Below are the code and all the weights of a small trained network. Each question names an input and a class and asks about switching units off, where a switched-off unit gives its printed mean instead of its output.

import numpy as np


def w(rows, s, z=0):
    codes = np.array(rows[::2]) - 128.0
    scale = np.full(codes.shape[1], s)
    scale[-1] = z or s
    return codes * scale


def f(y):
    return y / 2 * (1 + np.tanh(0.7978845608 * (y + 0.044715 * y**3)))


def log_softmax(a):
    a = a - a.max(-1, keepdims=True)
    return a - np.log(np.exp(a).sum(-1, keepdims=True))


def net(x, mask):
    res = np.array(x, float).reshape(1, 7) / 4 @ E
    y = f(res @ A[0][:, :-1].T + A[0][:, -1])
    res = res + np.where(mask, y, B[0][:, -1]) @ B[0][:, :-1]
    return log_softmax(res[-1] @ U[:, :-1].T + U[:, -1])


A, B = {}, {}
E = w([
[97,156,164,219,107,82,135,116,116],'x0',
[1,45,177,131,164,182,224,131,233],'x1',
[84,186,52,121,77,13,131,107,157],'x2',
[244,83,192,201,132,72,130,96,83],'x3',
[167,95,65,222,92,197,98,237,146],'x4',
[226,118,37,47,7,143,232,169,135],'x5',
[179,212,147,94,221,122,159,86,111],'x6',
],0.0088)
A[0] = w([
[142,55,53,177,68,145,117,177,45,161],'neuron 1',
[223,159,132,232,40,149,7,235,126,157],'neuron 2',
[82,185,88,34,112,76,149,208,122,137],'neuron 3',
[206,161,242,78,199,77,92,23,64,176],'neuron 4',
[225,160,130,82,195,71,122,42,22,207],'neuron 5',
[63,138,178,96,67,168,165,152,152,245],'neuron 6',
[182,122,64,110,27,139,147,253,115,253],'neuron 7',
[86,226,73,16,116,83,153,90,141,179],'neuron 8',
[182,50,73,87,93,178,216,177,163,136],'neuron 9',
[217,84,94,133,163,112,100,224,24,161],'neuron 10',
[94,151,197,121,203,142,113,68,132,157],'neuron 11',
[2,112,207,137,251,113,114,71,164,194],'neuron 12',
[191,46,121,121,39,192,187,247,170,139],'neuron 13',
],0.0075,0.0045)
B[0] = w([
[128,135,129,95,204,151,134,148,117,188],'neuron 1',
[64,88,97,70,199,66,94,80,12,225],'neuron 2',
[114,159,84,153,125,148,133,172,108,181],'neuron 3',
[175,124,163,160,76,148,89,46,142,254],'neuron 4',
[220,122,120,157,118,149,103,57,122,245],'neuron 5',
[114,139,129,141,97,143,150,189,165,180],'neuron 6',
[134,85,127,39,150,119,130,172,75,238],'neuron 7',
[162,189,30,150,83,85,126,181,146,213],'neuron 8',
[174,90,109,121,148,168,195,148,156,209],'neuron 9',
[92,87,153,84,121,99,112,87,85,198],'neuron 10',
[115,166,131,184,117,107,89,114,178,198],'neuron 11',
[91,116,149,210,138,101,120,137,229,242],'neuron 12',
[136,11,181,94,105,128,194,168,127,220],'neuron 13',
],0.011,0.015)
U = w([
[3,145,195,186,150,140,103,151,213,13],'0',
[163,87,169,67,133,205,211,195,127,110],'1',
[223,155,170,145,80,139,70,36,127,254],'2',
[143,222,28,111,84,115,122,201,132,156],'3',
[80,118,116,83,209,83,69,106,20,72],'4',
],0.011,0.00087)

Each question gives the input, the list of numbers given to net, and the class t.
The units are the neurons (one row each of A and B). Each row of codes is followed by its name. A weight is (code - 128) times the scale printed after its matrix; where a second scale follows, it is the last column's (A, B and U).
mask holds one flag per neuron, in row order. A switched-off neuron (its flag False) gives its mean, the last column of its row in B, instead of its output. The means were averaged over made-up inputs and are rounded, as every weight is.
A unit's drop is (log p(t) with every unit on - log p(t) with that unit switched off) / (log p(t) with every unit on - log p(t) with every unit switched off).
The circuit of an input: a set's keep is (log p(t) with only the set's units on - log p(t) with every unit switched off) / (log p(t) with every unit on - log p(t) with every unit switched off). Starting from the 12 units with the biggest drops (on a tie, the unit counted first), units are removed one at a time, each time the one whose removal leaves the highest keep (on an exact tie, the one counted first), for as long as the keep stays at least 0.8.
units of the circuit, in order: the units of the circuit, biggest drop first
unit that matters most: the unit with the biggest drop
k most important neurons: the k neurons with the biggest drops, biggest first
drop of u: that unit's drop, to one decimal
input [2,1,5,4,-7,-4,-5], class 0: unit that matters most : neuron 12
input [-6,2,2,4,1,-2,-4], class 1: 2 most important neurons : neuron 2; neuron 12
input [-4,-1,1,0,3,1,5], class 4: 4 most important neurons : neuron 4; neuron 13; neuron 6; neuron 12
input [-4,-3,-3,6,0,5,2], class 4: units of the circuit, in order : neuron 10; neuron 2
input [-7,2,5,-1,-2,-3,-3], class 0: 4 most important neurons : neuron 12; neuron 7; neuron 5; neuron 9
input [-5,-8,8,-5,-6,2,8], class 3: 2 most important neurons : neuron 8; neuron 3
input [-2,1,7,3,1,-2,-4], class 4: 2 most important neurons : neuron 12; neuron 8
input [8,7,6,-1,-1,3,6], class 3: 2 most important neurons : neuron 8; neuron 13
input [5,-3,1,4,-2,-4,-6], class 4: 2 most important neurons : neuron 2; neuron 5
input [4,7,6,7,8,0,0], class 1: 3 most important neurons : neuron 13; neuron 10; neuron 11
input [4,3,3,5,8,-5,1], class 4: drop of neuron 2 : 1.7
input [6,-2,5,1,-7,8,-8], class 3: drop of neuron 8 : 0.5
input [2,1,7,-1,3,-6,8], class 0: drop of neuron 12 : 0.3
input [7,2,-8,3,-8,-3,-3], class 0: units of the circuit, in order : neuron 12
input [-8,-5,1,3,-8,5,-8], class 1: drop of neuron 1 : 0.1
